Below is a small trained network, with its code and all its weights. Each question gives an input and a target symbol and asks what happens when units are switched off, that is, made to give their printed mean instead of their output.

import numpy as np


def w(rows, s, z=0):
    codes = np.array(rows[::2]) - 128.0
    scale = np.full(codes.shape[1], s)
    scale[-1] = z or s
    return codes * scale


def f(y):
    return y / 2 * (1 + np.tanh(0.7978845608 * (y + 0.044715 * y**3)))


def softmax(a):
    e = np.exp(a - a.max(-1, keepdims=True))
    return e / e.sum(-1, keepdims=True)


def log_softmax(a):
    a = a - a.max(-1, keepdims=True)
    return a - np.log(np.exp(a).sum(-1, keepdims=True))


def net(x, mask):
    ids = ['βγεζθλμσφψ'.index(c) for c in x.split()]
    T = len(ids)
    res = E[ids] + P[:T]
    r = res
    for j in range(2):
        rows = slice(3 * j, 3 * j + 3)
        q, k, v = (r @ M[0][rows].T for M in (Q, K, V))
        z = softmax(np.where(np.tri(T) > 0, q @ k.T / 3**0.5, -1e9)) @ v
        o = O[0][rows]
        res = res + np.where(mask[j], z, o[:, -1]) @ o[:, :-1]
    y = f(res @ A[0][:, :-1].T + A[0][:, -1])
    res = res + np.where(mask[2:10], y, B[0][:, -1]) @ B[0][:, :-1]
    return log_softmax(res[-1] @ U[:, :-1].T + U[:, -1])


Q, K, V, O, A, B = {}, {}, {}, {}, {}, {}
E = w([
[117,70,142,164,114],'β',
[179,62,82,140,64],'γ',
[73,64,168,99,122],'ε',
[122,97,219,172,34],'ζ',
[66,203,183,116,140],'θ',
[110,86,136,172,128],'λ',
[96,101,254,105,53],'μ',
[132,63,125,172,57],'σ',
[144,149,139,123,43],'φ',
[67,135,155,115,196],'ψ',
],0.017)
P = w([
[20,115,108,197,112],'0',
[180,146,255,192,207],'1',
[15,117,75,159,91],'2',
[180,134,243,138,206],'3',
[34,120,53,140,77],'4',
[206,120,206,120,187],'5',
[31,127,55,104,82],'6',
[214,122,193,88,176],'7',
[59,137,26,108,79],'8',
[222,121,177,53,167],'9',
[51,154,39,59,76],'10',
[229,130,159,22,158],'11',
[49,178,42,23,75],'12',
[236,114,150,41,154],'13',
],0.0074)
Q[0] = w([
[123,130,139,134,185],'H1',
[113,181,84,132,137],'H1',
[160,113,87,114,176],'H1',
[253,198,199,131,107],'H2',
[80,138,77,129,123],'H2',
[100,143,125,111,123],'H2',
],0.029)
K[0] = w([
[83,98,138,144,198],'H1',
[143,251,133,144,161],'H1',
[154,105,72,144,206],'H1',
[62,77,204,225,77],'H2',
[127,198,74,80,92],'H2',
[86,150,100,114,125],'H2',
],0.018)
V[0] = w([
[188,103,249,148,170],'H1',
[140,58,75,167,176],'H1',
[89,178,67,139,191],'H1',
[139,233,101,98,165],'H2',
[59,63,85,82,252],'H2',
[198,53,113,118,131],'H2',
],0.012)
O[0] = w([
[168,90,132,204,91,158],'H1',
[180,189,60,158,175,73],'H1',
[174,70,51,86,138,6],'H1',
[55,142,98,140,204,2],'H2',
[132,1,115,186,177,152],'H2',
[187,104,59,128,83,83],'H2',
],0.01,0.0069)
A[0] = w([
[202,108,187,162,161,116],'N1',
[64,94,167,108,68,28],'N2',
[141,82,45,120,12,150],'N3',
[117,152,164,112,210,253],'N4',
[189,170,252,138,209,116],'N5',
[99,118,40,119,62,97],'N6',
[27,90,32,140,112,95],'N7',
[125,13,84,61,147,129],'N8',
],0.012,0.0034)
B[0] = w([
[95,208,155,59,74,199],'N1',
[168,149,45,174,217,251],'N2',
[79,78,167,108,214,175],'N3',
[59,141,95,154,71,166],'N4',
[87,17,139,100,151,211],'N5',
[89,135,40,98,89,139],'N6',
[137,49,109,138,7,168],'N7',
[249,208,135,108,154,193],'N8',
],0.012,0.016)
U = w([
[57,99,242,146,59,193],'β',
[112,73,93,17,137,252],'γ',
[230,134,126,41,190,104],'ε',
[108,160,155,246,128,132],'ζ',
[32,131,100,191,32,51],'θ',
[111,137,116,151,78,36],'λ',
[112,114,111,196,179,27],'μ',
[111,127,102,137,98,10],'σ',
[88,253,95,167,78,237],'φ',
[172,88,58,176,22,154],'ψ',
],0.005,0.0034)

Each question gives the input, a string of symbols that net reads in full, and the target symbol t.
The units are the heads (3 rows each of Q, K, V and O) and the neurons (one row each of A and B). Each row of codes is followed by its name. A weight is (code - 128) times the scale printed after its matrix; where a second scale follows, it is the last column's (O, A, B and U).
mask holds one flag per unit, heads first, then neurons. A switched-off unit (its flag False) gives its mean, the last column of its rows in O or B, instead of its output. The means were averaged over made-up inputs and are rounded, as every weight is.
A unit's drop is (log p(t) with every unit on - log p(t) with that unit switched off) / (log p(t) with every unit on - log p(t) with every unit switched off).
The circuit of an input: a set's keep is (log p(t) with only the set's units on - log p(t) with every unit switched off) / (log p(t) with every unit on - log p(t) with every unit switched off). Starting from all 10 units, units are removed one at a time, each time the one whose removal leaves the highest keep (on an exact tie, the one counted first), for as long as the keep stays at least 0.8.
units of the circuit, in order: the units of the circuit, biggest drop first
top k neurons: the k neurons with the biggest drops, biggest first
heads that matter: for each layer, one digit per head in row order, 1 if its drop is at least 0.15 and else 0, layers parted by /
input θ σ φ θ, target γ: heads that matter -> 10
input μ ψ λ ε ε λ λ ψ λ, target ψ: heads that matter -> 01
input β σ ζ ε ε ψ ε ε ψ θ, target β: units of the circuit, in order -> [N2]
input ψ ε φ β φ ε ε, target φ: units of the circuit, in order -> [H2; N5]
input θ ψ φ μ φ γ ε ε ε θ σ, target θ: units of the circuit, in order -> [H2; N7; N8]
input μ σ μ ζ λ, target ζ: units of the circuit, in order -> [H1; N2; N5]
input ε γ θ ε μ ε ε β, target β: heads that matter -> 00
input γ λ ψ λ θ ψ ζ, target μ: units of the circuit, in order -> [N2; H1; H2]
input ε ε μ λ β ε ψ μ, target γ: heads that matter -> 01
input λ σ θ β ψ ε, target β: units of the circuit, in order -> [H1; N2; N8]
input ε β ε β γ ψ σ φ, target β: units of the circuit, in order -> [N2; N8]
input ψ ε σ, target ψ: units of the circuit, in order -> [N7; H2; N8]
input ψ ψ ε ε ψ, target ψ: units of the circuit, in order -> [N7; H2; H1]
input ε μ ψ β ε ε σ φ ψ γ ψ σ λ, target ψ: units of the circuit, in order -> [H2; N7]
input ψ ζ γ ε ε ε λ ε ε θ ε, target θ: top 3 neurons -> [N4; N7; N8]
input θ ε σ, target θ: heads that matter -> 11
input ε μ ε ψ, target β: units of the circuit, in order -> [N2; N4]
input ε ε φ β ζ γ β ψ ζ φ ε β ε ε, target ε: heads that matter -> 01
input σ β σ ψ σ σ φ μ φ, target φ: units of the circuit, in order -> [H2]
input φ ε ζ σ, target β: heads that matter -> 00
input φ μ ε ε ε μ β μ μ ε ε, target μ: heads that matter -> 10
input γ ζ β β ψ γ ε ψ μ, target μ: heads that matter -> 10
input λ γ ε θ, target β: units of the circuit, in order -> [N8; N2]
input μ ζ φ σ ψ θ ε ψ ψ φ φ ε ε β, target β: top 4 neurons -> [N2; N8; N5; N6]
input φ ε ζ ε ψ φ ε ε β β σ, target φ: top 2 neurons -> [N5; N6]
input β φ γ ε γ φ β, target φ: heads that matter -> 11
